Here is a tiny trained network, its code and every weight. The questions are about switching its units off for an input and a target symbol, where a switched-off unit gives its printed mean instead of its output.

import numpy as np


def w(rows, s, z=0):
    codes = np.array(rows[::2]) - 128.0
    scale = np.full(codes.shape[1], s)
    scale[-1] = z or s
    return codes * scale


def f(y):
    return y / 2 * (1 + np.tanh(0.7978845608 * (y + 0.044715 * y**3)))


def softmax(a):
    e = np.exp(a - a.max(-1, keepdims=True))
    return e / e.sum(-1, keepdims=True)


def log_softmax(a):
    a = a - a.max(-1, keepdims=True)
    return a - np.log(np.exp(a).sum(-1, keepdims=True))


def net(x, mask):
    ids = ['δεζλψω'.index(c) for c in x.split()]
    T = len(ids)
    res = E[ids] + P[:T]
    r = res
    for j in range(2):
        rows = slice(2 * j, 2 * j + 2)
        q, k, v = (r @ M[0][rows].T for M in (Q, K, V))
        z = softmax(np.where(np.tri(T) > 0, q @ k.T / 2**0.5, -1e9)) @ v
        o = O[0][rows]
        res = res + np.where(mask[j], z, o[:, -1]) @ o[:, :-1]
    y = f(res @ A[0][:, :-1].T + A[0][:, -1])
    res = res + np.where(mask[2:6], y, B[0][:, -1]) @ B[0][:, :-1]
    return log_softmax(res[-1] @ U[:, :-1].T + U[:, -1])


Q, K, V, O, A, B = {}, {}, {}, {}, {}, {}
E = w([
[117,50,172,149,183,119,124,91],'δ',
[135,105,104,208,120,149,77,136],'ε',
[125,159,129,123,234,123,55,182],'ζ',
[87,30,61,106,95,28,105,169],'λ',
[165,251,174,185,41,125,125,97],'ψ',
[89,162,219,94,169,52,122,110],'ω',
],0.019)
P = w([
[51,126,57,200,240,197,207,144],'0',
[115,167,90,221,155,166,165,162],'1',
[138,167,126,205,124,145,139,177],'2',
[140,141,156,173,104,117,110,168],'3',
[139,130,162,131,100,91,84,158],'4',
[157,124,132,106,104,75,51,105],'5',
[172,106,125,75,113,55,53,81],'6',
[252,100,124,26,144,71,125,168],'7',
],0.011)
Q[0] = w([
[88,139,104,80,91,172,174,135],'h1',
[99,143,98,102,129,186,100,110],'h1',
[192,199,191,160,205,2,46,213],'h2',
[121,168,56,20,183,106,150,157],'h2',
],0.0096)
K[0] = w([
[200,113,156,129,151,148,132,152],'h1',
[137,114,176,96,101,197,55,122],'h1',
[246,145,179,1,75,45,97,60],'h2',
[237,91,122,155,159,145,127,63],'h2',
],0.0095)
V[0] = w([
[100,180,152,164,179,243,132,114],'h1',
[79,116,99,153,201,185,160,39],'h1',
[123,97,124,192,57,193,135,111],'h2',
[85,247,255,171,164,104,141,76],'h2',
],0.0085)
O[0] = w([
[168,48,1,87,202,80,77,87,131],'h1',
[93,43,157,149,171,73,156,110,161],'h1',
[125,114,107,88,164,166,112,33,2],'h2',
[137,160,131,115,139,110,189,140,193],'h2',
],0.014,0.0069)
A[0] = w([
[243,101,2,90,136,80,74,87,55],'n1',
[170,102,133,159,242,93,166,105,51],'n2',
[187,231,203,124,75,214,118,115,89],'n3',
[98,101,66,89,175,224,71,85,3],'n4',
],0.0063,0.0026)
B[0] = w([
[29,130,238,7,130,116,64,161,243],'n1',
[168,206,79,186,43,162,148,107,244],'n2',
[115,29,55,124,89,95,129,80,224],'n3',
[252,164,185,133,101,130,135,105,147],'n4',
],0.011)
U = w([
[138,166,114,133,169,149,170,92,190],'δ',
[182,130,222,133,187,143,140,98,33],'ε',
[73,95,76,113,204,109,132,158,249],'ζ',
[147,199,152,165,113,196,117,143,35],'λ',
[103,206,174,64,128,174,203,115,83],'ψ',
[171,255,155,179,134,146,154,151,43],'ω',
],0.008,0.0016)

Each question gives the input, a string of symbols that net reads in full, and the target symbol t.
The units are the heads (2 rows each of Q, K, V and O) and the neurons (one row each of A and B). Each row of codes is followed by its name. A weight is (code - 128) times the scale printed after its matrix; where a second scale follows, it is the last column's (O, A, B and U).
mask holds one flag per unit, heads first, then neurons. A switched-off unit (its flag False) gives its mean, the last column of its rows in O or B, instead of its output. The means were averaged over made-up inputs and are rounded, as every weight is.
A unit's drop is (log p(t) with every unit on - log p(t) with that unit switched off) / (log p(t) with every unit on - log p(t) with every unit switched off).
The circuit of an input: a set's keep is (log p(t) with only the set's units on - log p(t) with every unit switched off) / (log p(t) with every unit on - log p(t) with every unit switched off). Starting from all 6 units, units are removed one at a time, each time the one whose removal leaves the highest keep (on an exact tie, the one counted first), for as long as the keep stays at least 0.8.
circuit, biggest first: the units of the circuit, biggest drop first
k most important neurons: the k neurons with the biggest drops, biggest first
which heads matter: for each layer, one digit per head in row order, 1 if its drop is at least 0.15 and else 0, layers parted by /
drop of u: that unit's drop, to one decimal
input ζ ε ψ δ, target ψ: 2 most important neurons => [n1 n2]
input ζ λ ζ ζ λ δ, target λ: which heads matter => 11
input ε ζ λ λ ζ ζ ω ζ, target ω: circuit, biggest first => [h2]
input ζ ψ ζ, target ψ: circuit, biggest first => [n1 h1 h2 n2]
input ζ ζ δ, target ζ: which heads matter => 10
input ζ ζ ψ ψ ζ, target ψ: which heads matter => 11
input ψ ζ ω, target ω: 3 most important neurons => [n2 n3 n1]
input λ λ ζ ζ ε ψ, target ψ: 2 most important neurons => [n2 n3]
input λ ζ ψ λ, target ψ: 2 most important neurons => [n2 n3]
input ε ω ε ω, target ω: 2 most important neurons => [n1 n3]
input ζ ε λ ψ, target δ: 3 most important neurons => [n3 n1 n2]
input ζ ε ζ ζ ζ ε ε, target ζ: 2 most important neurons => [n2 n4]
input λ ζ ζ ζ ζ ζ ζ ζ, target ω: circuit, biggest first => [h2 n3]
input ε ζ δ λ ζ ψ λ, target ψ: most important neuron => [n2]
input ψ ε ζ ψ ε, target ψ: 2 most important neurons => [n1 n3]
input ζ ε ζ δ ε ε, target ε: 2 most important neurons => [n4 n3]
input ζ ε ζ ε ω ζ ε, target ω: drop of n2 => -0.2
input ζ ζ ζ ψ λ λ ψ δ, target ψ: drop of n1 => -0.4
input ψ ζ ζ ζ, target ζ: drop of h2 => 0.1
